Below are the code and all the weights of a small trained network. Each question names an input and a class and asks about switching units off, where a switched-off unit gives its printed mean instead of its output.

import numpy as np


def w(rows, s, z=0):
    codes = np.array(rows[::2]) - 128.0
    scale = np.full(codes.shape[1], s)
    scale[-1] = z or s
    return codes * scale


def f(y):
    return np.maximum(y, 0)


def log_softmax(a):
    a = a - a.max(-1, keepdims=True)
    return a - np.log(np.exp(a).sum(-1, keepdims=True))


def net(x, mask):
    res = np.array(x, float).reshape(1, 6) / 4 @ E
    y = f(res @ A[0][:, :-1].T + A[0][:, -1])
    res = res + np.where(mask, y, B[0][:, -1]) @ B[0][:, :-1]
    return log_softmax(res[-1] @ U[:, :-1].T + U[:, -1])


A, B = {}, {}
E = w([
[131,88,63,70,70],'x0',
[191,147,135,53,168],'x1',
[149,23,178,123,176],'x2',
[2,84,115,97,136],'x3',
[138,56,47,137,123],'x4',
[101,151,112,127,250],'x5',
],0.0085)
A[0] = w([
[141,133,21,82,104,157],'n1',
[163,116,236,38,204,161],'n2',
[105,76,143,175,167,156],'n3',
[125,70,94,117,152,219],'n4',
[129,203,125,174,181,162],'n5',
[119,210,153,172,175,153],'n6',
[204,126,62,73,76,180],'n7',
[61,177,121,30,44,207],'n8',
[158,77,48,105,159,196],'n9',
[154,47,131,209,136,233],'n10',
[120,223,135,140,152,162],'n11',
[136,177,169,131,157,186],'n12',
[124,140,159,144,43,163],'n13',
[68,102,178,110,97,178],'n14',
[174,127,144,199,85,169],'n15',
[180,129,172,56,142,184],'n16',
[145,222,142,81,203,194],'n17',
[121,107,52,80,80,188],'n18',
[151,154,234,19,153,217],'n19',
[183,121,174,215,70,162],'n20',
[132,118,148,59,175,180],'n21',
[128,211,150,139,161,135],'n22',
[102,206,182,119,179,184],'n23',
[114,66,87,226,181,172],'n24',
[171,102,202,190,93,203],'n25',
[63,62,99,184,167,177],'n26',
[148,129,19,121,129,179],'n27',
[121,194,126,122,153,146],'n28',
[91,98,42,122,2,254],'n29',
[122,81,118,208,174,187],'n30',
],0.0097,0.0044)
B[0] = w([
[142,154,6,142,142,195],'n1',
[212,15,212,88,140,203],'n2',
[61,125,186,51,161,165],'n3',
[120,128,93,47,128,181],'n4',
[87,142,145,199,221,179],'n5',
[71,124,199,212,167,181],'n6',
[222,181,66,157,121,209],'n7',
[91,61,90,198,67,211],'n8',
[149,161,94,74,183,189],'n9',
[109,175,150,53,129,193],'n10',
[86,137,136,236,159,179],'n11',
[168,122,223,185,194,173],'n12',
[96,154,143,176,84,183],'n13',
[92,65,175,110,70,173],'n14',
[157,255,178,133,84,180],'n15',
[214,109,136,128,122,180],'n16',
[164,105,134,185,187,198],'n17',
[126,134,60,120,115,202],'n18',
[242,62,153,145,128,204],'n19',
[138,223,190,147,40,192],'n20',
[170,70,137,115,148,173],'n21',
[100,145,172,223,211,172],'n22',
[117,72,153,194,166,188],'n23',
[45,160,153,42,182,177],'n24',
[146,183,209,110,79,193],'n25',
[49,88,138,61,154,182],'n26',
[114,188,24,133,184,187],'n27',
[122,135,108,214,173,162],'n28',
[99,128,85,122,65,253],'n29',
[59,180,185,54,197,171],'n30',
],0.007,0.012)
U = w([
[172,174,2,118,120,89],'0',
[77,70,80,139,43,247],'1',
[67,128,133,37,150,223],'2',
[216,50,158,86,115,59],'3',
[123,126,148,222,189,26],'4',
[165,226,164,136,34,4],'5',
],0.0091,0.00034)

Each question gives the input, the list of numbers given to net, and the class t.
The units are the neurons (one row each of A and B). Each row of codes is followed by its name. A weight is (code - 128) times the scale printed after its matrix; where a second scale follows, it is the last column's (A, B and U).
mask holds one flag per neuron, in row order. A switched-off neuron (its flag False) gives its mean, the last column of its row in B, instead of its output. The means were averaged over made-up inputs and are rounded, as every weight is.
A unit's drop is (log p(t) with every unit on - log p(t) with that unit switched off) / (log p(t) with every unit on - log p(t) with every unit switched off).
The circuit of an input: a set's keep is (log p(t) with only the set's units on - log p(t) with every unit switched off) / (log p(t) with every unit on - log p(t) with every unit switched off). Starting from the 12 units with the biggest drops (on a tie, the unit counted first), units are removed one at a time, each time the one whose removal leaves the highest keep (on an exact tie, the one counted first), for as long as the keep stays at least 0.8.
circuit, biggest first: the units of the circuit, biggest drop first
top k neurons: the k neurons with the biggest drops, biggest first
drop when u is switched off: that unit's drop, to one decimal
input [5,5,2,-7,1,-7], class 5: circuit, biggest first -> [n20]
input [7,2,-1,6,2,-4], class 0: circuit, biggest first -> [n1 n7]
input [8,-2,8,6,-7,1], class 3: circuit, biggest first -> [n2 n19]
input [-8,0,7,-6,-1,-1], class 3: top 2 neurons -> [n2 n19]
input [-7,2,5,6,-3,0], class 3: top 2 neurons -> [n2 n19]
input [1,7,1,5,8,6], class 2: top 2 neurons -> [n26 n24]
input [-7,-8,-5,-1,2,-2], class 5: top 4 neurons -> [n20 n15 n17 n25]
input [8,7,2,5,-4,0], class 3: top 2 neurons -> [n2 n19]
input [1,7,3,-2,-6,2], class 3: top 2 neurons -> [n2 n19]
input [-8,-4,5,-8,-3,-4], class 5: drop when n20 is switched off -> 0.1
input [6,6,1,6,-7,8], class 3: drop when n2 is switched off -> 0.3
input [1,7,-2,2,-8,-2], class 4: drop when n11 is switched off -> 0.3
input [6,-4,-7,1,-8,1], class 4: drop when n11 is switched off -> 0.2
input [2,8,-5,8,-6,-5], class 1: circuit, biggest first -> [n8]
